Below are the code and all the weights of a small trained network. Each question names an input and a class and asks about switching units off, where a switched-off unit gives its printed mean instead of its output.

import numpy as np


def w(rows, s, z=0):
    codes = np.array(rows[::2]) - 128.0
    scale = np.full(codes.shape[1], s)
    scale[-1] = z or s
    return codes * scale


def norm(h):
    return h / np.sqrt((h * h).mean(-1, keepdims=True) + 1e-5)


def f(y):
    return y / 2 * (1 + np.tanh(0.7978845608 * (y + 0.044715 * y**3)))


def log_softmax(a):
    a = a - a.max(-1, keepdims=True)
    return a - np.log(np.exp(a).sum(-1, keepdims=True))


def net(x, mask):
    res = np.array(x, float).reshape(1, 6) / 4 @ E
    u = 0
    for l in range(3):
        y = f(norm(res) @ A[l][:, :-1].T + A[l][:, -1])
        res = res + np.where(mask[u : u + 6], y, B[l][:, -1]) @ B[l][:, :-1]
        u += 6
    return log_softmax(norm(res)[-1] @ U[:, :-1].T + U[:, -1])


A, B = {}, {}
E = w([
[54,118,199,135,141,77,125,172,196],'x0',
[175,79,68,249,109,73,78,68,182],'x1',
[125,125,174,151,109,140,119,121,89],'x2',
[43,161,87,148,3,204,37,93,178],'x3',
[117,94,116,117,125,132,128,136,128],'x4',
[33,153,84,170,153,70,184,68,68],'x5',
],0.0057)
A[0] = w([
[60,86,226,120,159,15,87,155,210,90],'0.n0',
[209,125,37,127,127,143,92,65,27,52],'0.n1',
[217,53,113,254,111,89,110,57,184,17],'0.n2',
[250,63,190,109,123,47,206,111,126,45],'0.n3',
[203,136,64,87,106,232,210,117,76,96],'0.n4',
[226,62,181,114,218,232,71,74,215,3],'0.n5',
],0.0058,0.0044)
B[0] = w([
[170,123,215,155,169,180,140,50,220,226],'0.n0',
[161,49,217,159,180,192,181,52,249,188],'0.n1',
[94,131,119,32,163,11,1,103,88,254],'0.n2',
[99,140,40,206,142,146,110,226,135,203],'0.n3',
[121,68,206,113,168,115,65,54,179,193],'0.n4',
[172,112,153,98,30,103,216,123,117,177],'0.n5',
],0.0074,0.004)
A[1] = w([
[231,146,113,101,84,157,138,196,153,69],'1.n0',
[251,98,78,115,92,166,197,101,100,140],'1.n1',
[63,141,109,203,129,93,196,92,74,3],'1.n2',
[103,128,107,179,152,90,236,25,110,26],'1.n3',
[254,168,181,117,26,88,127,167,144,84],'1.n4',
[95,220,91,152,133,48,166,65,79,112],'1.n5',
],0.0058,0.0037)
B[1] = w([
[109,73,99,104,53,81,155,148,138,180],'1.n0',
[93,140,158,198,138,132,170,109,154,178],'1.n1',
[212,70,109,128,69,72,158,140,173,150],'1.n2',
[41,35,105,77,27,88,177,150,175,209],'1.n3',
[19,53,121,99,3,75,190,108,105,254],'1.n4',
[155,25,148,80,62,172,153,129,106,240],'1.n5',
],0.0079,0.0015)
A[2] = w([
[124,166,184,1,158,145,120,172,94,74],'2.n0',
[95,45,111,129,86,147,154,108,157,60],'2.n1',
[146,131,97,131,135,64,54,160,140,181],'2.n2',
[86,128,76,176,77,215,8,163,162,47],'2.n3',
[141,104,115,175,182,78,200,193,98,9],'2.n4',
[166,89,115,169,202,97,132,191,106,5],'2.n5',
],0.0079,0.0025)
B[2] = w([
[120,62,57,152,148,2,23,54,68,248],'2.n0',
[118,117,203,87,87,197,149,230,93,254],'2.n1',
[56,125,134,40,134,134,123,127,5,238],'2.n2',
[222,198,84,167,209,122,239,173,89,240],'2.n3',
[115,213,131,153,61,194,150,148,115,203],'2.n4',
[194,237,49,167,105,212,122,141,122,197],'2.n5',
],0.0074,0.0032)
U = w([
[113,126,83,90,156,40,8,83,61,129],'0',
[115,73,158,77,27,126,182,165,138,150],'1',
[172,243,70,200,154,188,187,175,91,5],'2',
[136,112,195,159,195,181,103,52,228,207],'3',
],0.015,0.0026)

Each question gives the input, the list of numbers given to net, and the class t.
The units are the neurons (one row each of A and B). Each row of codes is followed by its name. A weight is (code - 128) times the scale printed after its matrix; where a second scale follows, it is the last column's (A, B and U).
mask holds one flag per neuron, layer by layer. A switched-off neuron (its flag False) gives its mean, the last column of its row in B, instead of its output. The means were averaged over made-up inputs and are rounded, as every weight is.
A unit's drop is (log p(t) with every unit on - log p(t) with that unit switched off) / (log p(t) with every unit on - log p(t) with every unit switched off).
The circuit of an input: a set's keep is (log p(t) with only the set's units on - log p(t) with every unit switched off) / (log p(t) with every unit on - log p(t) with every unit switched off). Starting from the 12 units with the biggest drops (on a tie, the unit counted first), units are removed one at a time, each time the one whose removal leaves the highest keep (on an exact tie, the one counted first), for as long as the keep stays at least 0.8.
units of the circuit, in order: the units of the circuit, biggest drop first
top k neurons: the k neurons with the biggest drops, biggest first
top k neurons in layer l: the k neurons of layer l with the biggest drops, biggest first
drop when u is switched off: that unit's drop, to one decimal
input [1,4,0,8,5,3], class 2: units of the circuit, in order : (2.n3)
input [2,-6,-3,-8,7,-2], class 2: units of the circuit, in order : (0.n3 2.n5)
input [4,-6,0,-6,3,-2], class 0: top 3 neurons : (2.n0 2.n3 0.n1)
input [-4,-2,0,5,-6,-2], class 2: top 2 neurons : (2.n3 0.n2)
input [0,5,3,6,-3,4], class 2: top 3 neurons : (2.n3 2.n0 0.n4)
input [-4,0,-7,-5,-4,-5], class 1: top 4 neurons : (0.n5 1.n4 1.n0 2.n3)
input [2,-7,7,-7,3,6], class 0: top 3 neurons : (2.n0 2.n3 0.n1)
input [6,2,6,-6,-6,-7], class 1: top 2 neurons : (0.n5 1.n4)
input [1,-8,2,8,-8,7], class 0: top 4 neurons : (2.n0 0.n3 1.n4 0.n1)
input [2,6,0,-8,-5,5], class 2: top 3 neurons : (2.n5 2.n4 0.n3)
input [-8,-4,4,-7,-6,-4], class 3: top 2 neurons : (0.n4 0.n1)
input [-7,-6,8,4,2,1], class 3: units of the circuit, in order : (0.n1 0.n4)
input [-6,-7,-3,-5,0,-1], class 0: top 3 neurons : (2.n0 0.n4 0.n0)
input [-7,-6,-1,7,2,4], class 2: units of the circuit, in order : (2.n3)
input [5,-4,-1,-1,5,2], class 3: top 2 neurons in layer 0 : (0.n0 0.n2)
input [-6,4,-6,-4,-6,-4], class 3: top 4 neurons : (0.n1 0.n4 1.n1 2.n0)
input [0,0,-3,2,6,3], class 1: top 2 neurons : (0.n2 0.n3)
input [-1,-8,1,8,5,0], class 0: top 3 neurons in layer 0 : (0.n3 0.n1 0.n0)
input [6,-5,5,8,-1,-2], class 2: top 2 neurons : (2.n3 0.n2)
input [-3,5,7,-7,6,-4], class 2: units of the circuit, in order : (0.n3)
input [-4,-8,-7,8,6,-3], class 0: top 2 neurons in layer 0 : (0.n3 0.n4)
input [-1,-4,-1,-8,-5,-3], class 2: top 2 neurons in layer 0 : (0.n2 0.n3)
input [-6,2,-6,5,-1,-6], class 1: top 4 neurons : (0.n5 1.n4 0.n0 2.n1)
input [-7,-1,3,2,7,-5], class 3: top 2 neurons in layer 0 : (0.n4 0.n1)
input [-7,-3,5,-4,2,1], class 3: drop when 0.n4 is switched off : 0.2
input [-5,-8,-6,4,-7,1], class 0: drop when 2.n0 is switched off : 0.4
input [-2,1,4,4,6,1], class 2: top neuron : (2.n3)
input [-1,-8,-1,-5,4,-4], class 0: drop when 2.n0 is switched off : 0.6
input [-5,-2,6,-2,-5,-1], class 3: drop when 1.n5 is switched off : 0.0
